Below is a small trained network, with its code and all its weights. Each question gives an input and a target symbol and asks what happens when units are switched off, that is, made to give their printed mean instead of their output.

import numpy as np


def w(rows, s, z=0):
    codes = np.array(rows[::2]) - 128.0
    scale = np.full(codes.shape[1], s)
    scale[-1] = z or s
    return codes * scale


def norm(h):
    return h / np.sqrt((h * h).mean(-1, keepdims=True) + 1e-5)


def f(y):
    return y / 2 * (1 + np.tanh(0.7978845608 * (y + 0.044715 * y**3)))


def softmax(a):
    e = np.exp(a - a.max(-1, keepdims=True))
    return e / e.sum(-1, keepdims=True)


def log_softmax(a):
    a = a - a.max(-1, keepdims=True)
    return a - np.log(np.exp(a).sum(-1, keepdims=True))


def net(x, mask):
    ids = ['δεζμπσφψ'.index(c) for c in x.split()]
    T = len(ids)
    res = E[ids] + P[:T]
    u = 0
    for l in range(2):
        r = norm(res)
        for j in range(2):
            rows = slice(3 * j, 3 * j + 3)
            q, k, v = (r @ M[l][rows].T for M in (Q, K, V))
            z = softmax(np.where(np.tri(T) > 0, q @ k.T / 3**0.5, -1e9)) @ v
            o = O[l][rows]
            res = res + np.where(mask[u + j], z, o[:, -1]) @ o[:, :-1]
        u += 2
        y = f(norm(res) @ A[l][:, :-1].T + A[l][:, -1])
        res = res + np.where(mask[u : u + 4], y, B[l][:, -1]) @ B[l][:, :-1]
        u += 4
    return log_softmax(norm(res)[-1] @ U[:, :-1].T + U[:, -1])


Q, K, V, O, A, B = {}, {}, {}, {}, {}, {}
E = w([
[61,199,201,192],'δ',
[76,181,40,117],'ε',
[205,107,234,191],'ζ',
[179,125,176,151],'μ',
[128,170,41,44],'π',
[78,131,187,46],'σ',
[208,42,40,129],'φ',
[117,125,245,186],'ψ',
],0.012)
P = w([
[74,125,59,127],'0',
[246,167,109,181],'1',
[189,222,156,42],'2',
[180,60,80,145],'3',
[168,180,158,73],'4',
[181,61,81,150],'5',
[162,173,156,78],'6',
[177,59,80,150],'7',
[154,167,156,82],'8',
],0.011)
Q[0] = w([
[189,177,174,128],'L0H1',
[87,153,110,146],'L0H1',
[155,107,9,152],'L0H1',
[123,189,139,123],'L0H2',
[158,152,105,203],'L0H2',
[74,97,115,165],'L0H2',
],0.013)
K[0] = w([
[114,25,212,151],'L0H1',
[147,153,119,200],'L0H1',
[102,129,1,126],'L0H1',
[135,166,90,211],'L0H2',
[131,251,175,154],'L0H2',
[217,167,109,139],'L0H2',
],0.0085)
V[0] = w([
[182,178,123,140],'L0H1',
[72,68,138,142],'L0H1',
[50,112,152,131],'L0H1',
[225,238,100,117],'L0H2',
[179,254,128,134],'L0H2',
[71,154,200,86],'L0H2',
],0.0063)
O[0] = w([
[178,101,137,228,197],'L0H1',
[2,210,149,115,44],'L0H1',
[137,183,136,116,112],'L0H1',
[78,76,174,64,110],'L0H2',
[145,87,120,28,149],'L0H2',
[246,181,181,106,251],'L0H2',
],0.0036,0.0016)
A[0] = w([
[68,104,140,193,2],'L0N1',
[90,134,68,26,95],'L0N2',
[114,180,216,83,113],'L0N3',
[179,97,2,71,149],'L0N4',
],0.0093,0.0037)
B[0] = w([
[190,71,176,77,118],'L0N1',
[188,78,69,136,184],'L0N2',
[178,141,161,1,254],'L0N3',
[145,116,253,173,224],'L0N4',
],0.0092,0.0051)
Q[1] = w([
[119,252,105,50],'L1H1',
[163,111,210,137],'L1H1',
[135,108,148,170],'L1H1',
[66,108,198,68],'L1H2',
[150,145,136,112],'L1H2',
[110,131,147,74],'L1H2',
],0.011)
K[1] = w([
[232,125,240,85],'L1H1',
[41,88,102,149],'L1H1',
[40,247,72,190],'L1H1',
[123,100,47,164],'L1H2',
[8,161,149,182],'L1H2',
[233,169,151,255],'L1H2',
],0.0076)
V[1] = w([
[55,52,132,163],'L1H1',
[151,254,167,141],'L1H1',
[57,241,105,197],'L1H1',
[150,45,104,199],'L1H2',
[120,144,123,76],'L1H2',
[109,43,96,127],'L1H2',
],0.0078)
O[1] = w([
[227,240,177,90,5],'L1H1',
[116,134,172,253,231],'L1H1',
[213,125,199,186,17],'L1H1',
[115,130,158,179,83],'L1H2',
[131,153,120,82,127],'L1H2',
[183,161,166,97,30],'L1H2',
],0.0075,0.0031)
A[1] = w([
[198,149,103,75,19],'L1N1',
[157,233,174,186,132],'L1N2',
[163,106,37,173,113],'L1N3',
[90,253,141,103,4],'L1N4',
],0.013,0.0034)
B[1] = w([
[169,105,71,157,196],'L1N1',
[127,111,112,86,252],'L1N2',
[37,4,180,131,169],'L1N3',
[82,163,102,240,195],'L1N4',
],0.016,0.0036)
U = w([
[89,155,137,188,254],'δ',
[105,142,104,42,175],'ε',
[162,115,70,140,142],'ζ',
[182,116,191,175,94],'μ',
[111,147,254,88,30],'π',
[171,161,91,151,169],'σ',
[191,140,188,93,63],'φ',
[50,65,133,107,89],'ψ',
],0.015,0.0048)

Each question gives the input, a string of symbols that net reads in full, and the target symbol t.
The units are the heads (3 rows each of Q, K, V and O) and the neurons (one row each of A and B). Each row of codes is followed by its name. A weight is (code - 128) times the scale printed after its matrix; where a second scale follows, it is the last column's (O, A, B and U).
mask holds one flag per unit, layer by layer, with each layer's heads first. A switched-off unit (its flag False) gives its mean, the last column of its rows in O or B, instead of its output. The means were averaged over made-up inputs and are rounded, as every weight is.
A unit's drop is (log p(t) with every unit on - log p(t) with that unit switched off) / (log p(t) with every unit on - log p(t) with every unit switched off).
The circuit of an input: a set's keep is (log p(t) with only the set's units on - log p(t) with every unit switched off) / (log p(t) with every unit on - log p(t) with every unit switched off). Starting from all 12 units, units are removed one at a time, each time the one whose removal leaves the highest keep (on an exact tie, the one counted first), for as long as the keep stays at least 0.8.
circuit, biggest first: the units of the circuit, biggest drop first
unit that matters most: the unit with the biggest drop
k most important neurons: the k neurons with the biggest drops, biggest first
top k neurons in layer l: the k neurons of layer l with the biggest drops, biggest first
which heads matter: for each layer, one digit per head in row order, 1 if its drop is at least 0.15 and else 0, layers parted by /
input φ ψ σ φ ψ σ ψ σ, target ζ: circuit, biggest first : [L0N3 L1H1 L0H2 L1N1]
input σ σ σ μ, target ψ: circuit, biggest first : [L0N3 L1N3]
input σ σ σ δ σ ψ δ δ, target ψ: unit that matters most : L1H1
input ε μ ψ ψ π, target ζ: top 3 neurons in layer 0 : [L0N2 L0N4 L0N3]
input μ ψ π, target ζ: top 2 neurons in layer 0 : [L0N2 L0N3]
input ψ μ σ δ π μ δ σ, target δ: circuit, biggest first : [L0H2 L0N3 L1N2]
input σ σ φ σ δ μ, target ψ: circuit, biggest first : [L1H1 L1N3]
input μ σ σ δ, target σ: top 2 neurons in layer 1 : [L1N1 L1N4]
input ψ δ φ ψ μ, target σ: circuit, biggest first : [L0N4 L1N1]
input σ π σ ε, target ψ: 2 most important neurons : [L0N2 L0N3]
input δ π φ, target μ: 2 most important neurons : [L0N4 L0N3]
input φ π δ δ φ ζ, target ζ: circuit, biggest first : [L0H2 L1H1 L1N1]
input φ ψ ψ ε ψ ε δ σ, target ζ: circuit, biggest first : [L0N3 L0H2 L1H1 L1N1]
input ψ ζ σ σ δ σ, target δ: unit that matters most : L0H2
input π ψ φ δ ζ δ ε, target ψ: circuit, biggest first : [L0N2 L1N3]
input δ σ ψ π μ σ δ, target δ: which heads matter : 00 / 00
input δ δ μ ε σ σ φ σ, target μ: which heads matter : 00 / 10
input μ μ ψ σ δ σ σ ψ, target σ: which heads matter : 01 / 10
input σ σ ψ ψ, target ψ: which heads matter : 00 / 10
input ε π δ δ σ σ φ π, target φ: most important neuron : [L0N4]
